Below is a small trained network, with its code and all its weights. Each question gives an input and a class and asks what happens when units are switched off, that is, made to give their printed mean instead of their output.

import numpy as np


def w(rows, s, z=0):
    codes = np.array(rows[::2]) - 128.0
    scale = np.full(codes.shape[1], s)
    scale[-1] = z or s
    return codes * scale


def norm(h):
    return h / np.sqrt((h * h).mean(-1, keepdims=True) + 1e-5)


def f(y):
    return y / 2 * (1 + np.tanh(0.7978845608 * (y + 0.044715 * y**3)))


def log_softmax(a):
    a = a - a.max(-1, keepdims=True)
    return a - np.log(np.exp(a).sum(-1, keepdims=True))


def net(x, mask):
    res = np.array(x, float).reshape(1, 8) / 4 @ E
    u = 0
    for l in range(2):
        y = f(norm(res) @ A[l][:, :-1].T + A[l][:, -1])
        res = res + np.where(mask[u : u + 7], y, B[l][:, -1]) @ B[l][:, :-1]
        u += 7
    return log_softmax(norm(res)[-1] @ U[:, :-1].T + U[:, -1])


A, B = {}, {}
E = w([
[128,131,127,129,127,128,128,132,131,130,129,125],'x0',
[128,127,127,128,128,127,128,127,127,134,128,126],'x1',
[128,127,128,129,128,128,128,127,128,130,128,129],'x2',
[129,131,212,5,123,119,136,140,138,123,146,144],'x3',
[120,141,126,122,192,134,219,136,127,137,132,123],'x4',
[128,127,127,130,127,127,128,130,129,130,130,128],'x5',
[129,127,128,128,128,129,128,126,126,135,128,127],'x6',
[1,152,129,129,153,136,103,151,153,115,117,138],'x7',
],0.0085)
A[0] = w([
[144,129,151,96,71,119,3,137,137,123,125,129,106],'0.n0',
[60,139,88,201,145,127,117,134,132,136,114,124,56],'0.n1',
[168,125,112,168,118,131,122,125,111,155,116,133,75],'0.n2',
[30,131,131,121,124,134,74,134,139,147,135,127,100],'0.n3',
[149,139,78,205,139,130,161,141,140,132,129,110,126],'0.n4',
[136,119,96,191,82,130,13,109,118,123,123,129,254],'0.n5',
[175,140,131,132,85,122,56,147,130,136,122,123,112],'0.n6',
],0.013,0.0026)
B[0] = w([
[125,89,101,202,107,141,77,34,65,73,122,156,237],'0.n0',
[33,74,123,129,200,195,187,47,117,218,181,149,213],'0.n1',
[186,150,180,91,163,118,131,107,94,37,116,137,166],'0.n2',
[96,173,128,159,123,99,56,163,129,33,77,133,216],'0.n3',
[163,131,92,194,65,86,74,120,90,40,82,132,201],'0.n4',
[159,175,193,18,139,91,169,254,189,160,138,108,255],'0.n5',
[94,88,88,148,126,160,185,97,137,218,156,118,191],'0.n6',
],0.0082,0.014)
A[1] = w([
[217,153,98,159,143,145,140,90,115,96,97,97,15],'1.n0',
[157,73,104,132,91,184,124,16,114,191,157,129,58],'1.n1',
[248,152,151,70,93,100,155,204,168,157,133,92,37],'1.n2',
[108,122,86,156,150,158,174,101,130,168,134,121,118],'1.n3',
[97,114,132,153,150,136,80,109,126,132,135,134,122],'1.n4',
[89,152,142,124,155,106,101,179,143,140,116,135,25],'1.n5',
[54,182,140,79,152,152,125,194,213,147,120,100,5],'1.n6',
],0.014,0.0018)
B[1] = w([
[95,120,168,95,71,91,43,146,130,95,136,156,192],'1.n0',
[153,128,191,84,159,64,153,255,130,147,163,148,213],'1.n1',
[34,157,49,172,192,234,179,44,170,179,97,88,255],'1.n2',
[123,171,127,76,110,197,99,96,186,141,96,90,169],'1.n3',
[213,161,67,132,98,147,179,80,159,144,98,69,189],'1.n4',
[226,82,147,97,111,130,197,86,82,143,158,140,194],'1.n5',
[198,86,163,127,102,65,109,213,109,171,177,146,245],'1.n6',
],0.0088,0.012)
U = w([
[59,162,75,138,180,221,171,69,177,166,105,85,253],'0',
[201,78,188,92,127,66,153,220,101,168,198,156,100],'1',
[125,143,122,157,69,99,36,93,102,2,87,142,9],'2',
],0.0074,0.00039)

Each question gives the input, the list of numbers given to net, and the class t.
The units are the neurons (one row each of A and B). Each row of codes is followed by its name. A weight is (code - 128) times the scale printed after its matrix; where a second scale follows, it is the last column's (A, B and U).
mask holds one flag per neuron, layer by layer. A switched-off neuron (its flag False) gives its mean, the last column of its row in B, instead of its output. The means were averaged over made-up inputs and are rounded, as every weight is.
A unit's drop is (log p(t) with every unit on - log p(t) with that unit switched off) / (log p(t) with every unit on - log p(t) with every unit switched off).
The circuit of an input: a set's keep is (log p(t) with only the set's units on - log p(t) with every unit switched off) / (log p(t) with every unit on - log p(t) with every unit switched off). Starting from the 12 units with the biggest drops (on a tie, the unit counted first), units are removed one at a time, each time the one whose removal leaves the highest keep (on an exact tie, the one counted first), for as long as the keep stays at least 0.8.
units of the circuit, in order: the units of the circuit, biggest drop first
unit that matters most: the unit with the biggest drop
k most important neurons: the k neurons with the biggest drops, biggest first
k most important neurons of layer l: the k neurons of layer l with the biggest drops, biggest first
drop of u: that unit's drop, to one decimal
input [-3,-3,-7,-3,-5,-6,0,-7], class 0: unit that matters most => 0.n5
input [-6,7,1,1,-2,4,-4,3], class 2: 2 most important neurons => [0.n0 0.n3]
input [7,3,-8,8,6,6,8,0], class 0: units of the circuit, in order => [0.n1 1.n2]
input [-4,-3,-8,-1,-2,-6,6,0], class 0: units of the circuit, in order => [0.n5 1.n2]
input [6,-6,-7,-6,0,-5,1,4], class 1: 2 most important neurons => [0.n5 0.n0]
input [-5,1,4,-1,6,-6,-2,-8], class 2: units of the circuit, in order => [0.n5 1.n0]
input [-7,1,5,-6,-7,-8,2,-8], class 0: units of the circuit, in order => [0.n5 1.n2]
input [-5,-2,0,-8,1,8,8,-7], class 2: 2 most important neurons => [0.n4 1.n0]
input [5,-1,3,-8,-1,-1,1,1], class 1: 2 most important neurons => [0.n0 0.n5]
input [-4,5,-4,1,4,-3,-2,4], class 1: 2 most important neurons => [0.n0 1.n6]
input [-8,2,-8,0,1,2,1,-7], class 2: 3 most important neurons of layer 0 => [0.n5 0.n1 0.n2]
input [-4,-7,6,5,0,7,-7,3], class 2: 2 most important neurons => [0.n5 1.n2]
input [4,-1,-3,-4,4,-4,5,0], class 2: 3 most important neurons => [0.n4 1.n2 0.n6]
input [7,3,-6,7,5,-4,6,-1], class 0: most important neuron of layer 1 => [1.n2]
input [-6,-1,-6,5,4,-7,7,-1], class 0: 4 most important neurons => [0.n0 0.n1 0.n3 1.n2]
input [7,-5,-4,3,2,1,-8,6], class 1: 3 most important neurons => [0.n0 0.n4 1.n6]
input [-1,1,7,3,7,4,-3,-1], class 0: 3 most important neurons => [0.n3 0.n0 0.n1]
input [3,7,3,5,-1,-8,8,8], class 2: 2 most important neurons of layer 0 => [0.n5 0.n3]
input [8,1,1,-5,-1,-4,-1,4], class 1: drop of 0.n2 => 0.0
input [8,2,3,-5,-4,0,-2,-4], class 0: drop of 1.n2 => 1.7
